1115  4759  5265  5648  4625  3923  5823  4900  3038  4599  3240  8137  1747  7050  5928
4716  4396  4563  5588  6741  4985  5086  5719  5605  4612  4859  3582  5581  3491  3485
7646  5258  3865  5077  4720  4194  4296  4938  3472  4416  6838  3233  6489  6697  4752
3143  4035  4924  6108  6644  5375  5989  5914  6031  4745  3941  4484  4066  2865  3479
7667  3871  3809  5398  8709  3911  4299  6675  3058  4352  7421  3128  6736  6609  3040
yields 3871

 595  -128  -333   239   -61   -35   524   -53   249   378
  -8   249   304   170   231   219   180   249  -668   190
 658  -144   -82   504    67     1    74     6  -160   405
   3   432   128   205   322   220   244   427  -532   -11
 469   -73   179   536   155   182     7   -83  -427   340
  48   733   520   122   165    13   201   356   293   111
yields 733

   8   248    17   104    16   161   -21     4   257   521    98   236    19
 295  -152   409  -508   185   -46   177   117   378   508    54   411   226
  -6   505    94   542   433   226   399   303   364   171   132   220  -274
 296   505   -65   803   201   410   140   383    99   118   303   192   373
 298   298  -249   266   301   264    -5    84   171   277   253   188   290
 -79    77   613    37  -119   300  -104   287   290   228    90   387  -208
yields 77

52  80  47  70  45  57  60  35  41  59  40  42  28  52  89  41
53  80  35  30  63  26  41  26  44  87  62  51  52  34  57  27
56  71  40  51  31  48  46  15  23  51  35  34  34  51  87  41
56  75  31  31  59  25  36  39  45  83  58  48  59  35  58  37
51  82  32  27  66  25  42  23  44  87  61  60  50  38  56  33
71  79  39  23  54  28  42  36  57  89  30  38  42  31  77  55
87  52  40  41  75  51  19  29  46  77  36  48  50  30  92  42
yields 52

6944  6738  6581  2505  5544  5810  4090  7163  7465
9253  4600  8481  5112  5980  4431  7917  5352  6270
8025  6759  7215  3011  5659  5823  5679  6134  4443
5703  3827  6535  7226  5401  6442  5438  5894  5237
5464  5907  5169  4639  5985  7405  6104  6875  3352
5997  5712  5713  6107  3774  8366  3641  5058  5420
6366  7476  6828  4520  5176  4650  8522  5143  8628
5749  3813  7573  7287  3811  3664  5722  6390  6270
yields 3813

-19   -2  -25  -28   36  -16  -10   16   14  -28
 -4  -12  -20  -29  -16   -7  -10  -16    4  -33
 -9   24   -2  -33   27  -20   -4  -15   22  -28
-15  -10  -28  -21  -12  -18  -31   -2   10  -26
-14  -10  -19  -23  -10  -17  -26   -5    3  -22
-15   10  -20  -29    8  -17  -23   -3   27  -18
 -9   19   -6  -34   26  -20  -12   -7   21  -24
-16   16  -19  -28   21  -20  -15    7   12  -19
 13  -12    1  -33  -15   -8  -15   -8  -13   -1
yields -12

5265  5261  7145  5275  7730  6660  5235  7280  5486  5893  6425  6965  5035  5048
5399  4072  4402  6031  5111  6578  6751  7638  6179  6824  6318  5211  5385  7696
6399  5746  4539  4837  7431  4680  5785  4670  5209  4803  5531  6795  7595  5751
5452  6745  6579  6790  6831  7242  6155  4469  6260  7644  6656  5117  4747  5861
5887  5285  6804  4699  4958  6108  4918  6110  6764  5284  4969  6786  6402  7573
4658  6498  4736  6443  6557  7734  6469  6194  7315  5224  4635  7020  6025  4926
4759  5176  5031  7499  5389  5368  3829  6820  5151  5887  7053  7325  6316  4976
7039  6073  4653  4979  4727  8105  5338  5320  5126  7171  6447  6526  6478  6024
5027  5523  6904  6674  5426  5890  5583  4638  4740  6312  6022  4756  7544  6089
5309  6689  6601  5626  4757  6408  6343  4956  7230  4923  7008  7107  5123  7132
6824  4836  7394  6527  5059  7428  5613  6162  5749  2354  4741  5931  6011  5663
7669  6610  4874  8068  6310  5422  5179  5123  5577  5710  6165  6813  4666  6871
yields 6610

-603  -656  -319  -465    85     8  -681  -634  -617
-488  -446  -318  -468    20   -39  -431  -491  -484
-535  -551  -163  -403   517   397  -536  -483  -521
-648  -725  -497  -535  -394  -415  -781  -758  -684
-608  -661  -346  -474    19   -52  -699  -679  -632
-673  -767  -633  -584  -773  -747  -835  -794  -714
-600  -644  -376  -483   -71  -124  -692  -704  -634
yields -644
---
24, 15, 16, 50, -7: 16

36, 15, 25, -45, 5
-7, -29, -9, -45, 21
26, -23, -39, 18, 39
: -9

-7, -54, -33, -34, -25: -33

21, -42, 24, 8, 11
21, -6, 35, 0, 16
6, 17, 28, -6, 13
: 35

1, -3, 38, 22, -2: 38

40, 33, -15, 51, 15, -2, 0: 51

44, -39, -6, -45, 49: -6

-25, -2, -12, 41, 7, 2, -19: 41

29, -2, 15, -27, -42: 15
---
-16  -10   10   13   -6
 47   21  -13  -27   34
-21   -5   -1   15  -14
-> 47, -27

3228  4278  8090  5749  2703  2967  3158 -> 8090, 2703

2458  2913  6511  1338  5912  4454
4364  4692  5179  4818  6334  4541
4842  4630  4344  4784  8908  4525
-> 8908, 1338

27  49  54  71
15  57  45  61
22  53  54  77
-> 77, 15

 16   35  -10  -43    5    5    3 -> 35, -43

 76   66  154  215  190   48
129  111  125  153  151  103
-> 215, 48

5456  5707  5207  5259  1916  5647  7841 -> 7841, 1916
---
51, 24, -14, -39, -46
50, -16, 46, 48, -23
-45, 19, -9, -28, -42
: 19

-4, -20, -20, -32
17, 16, -28, -45
: 16

-19, 13, 3, -20, -3, -13
18, 27, 10, -42, -13, -17
-15, -19, -14, -27, 16, -18
: -19

-20, -1, -50, 31, 26: -1

9, 19, 39, -6: 19

-13, 8, -3, 15, 24
-32, -7, -18, 31, 22
16, -16, 8, 24, -41
: -16

16, 46, 24, 13: 46
---
2952,7297,8338,6955
3642,7942,5766,6151
Answer: 2952, 6151

-25,21,-38,-4,22
0,11,28,-16,21
28,1,-36,-8,0
Answer: -25, 0

2718,3035,7839,3341,3484,2272,3175
3094,3234,4147,3273,3375,3106,3241
Answer: 2718, 3241

2752,3673,8480,4811,2909
3040,6263,7476,3092,2726
3376,2729,2887,5606,7900
Answer: 2752, 7900

61,117,28,10,192,224 Answer: 61, 224

6,5,3,7,0,5 Answer: 6, 5

394,207,647,76,168,851 Answer: 394, 851
---
[48, -38, -53, 20, -50] ⇒ -53, 48
[26, -13, 52, 20, -31] ⇒ 52, 52
[26, -13, 43, -19, 3, -6, -11] ⇒ -19, 43
[23, -40, -35, -14, 15] ⇒ -35, 23
[0, -26, -16, 3, 22, -36, -42] ⇒ 3, 22
[-17, -39, 38, -28, 2] ⇒ 38, 38
[-17, -27, -20, 40, -21] ⇒ -20, 40
---
[-959 -858  885 -210   84  295   26]
26
[75 24 81 45 30 57]
57
[ 602 -319 -765  442]
442
[ 39   2 -26  20 -14  43  22]
22
[ 13  42 204  45 105  61  50]
50
[-41 -43  -1  30]
30
[404 536 779 567  95 417]
417
[ 16  41  29   4 -29  -6]
-6
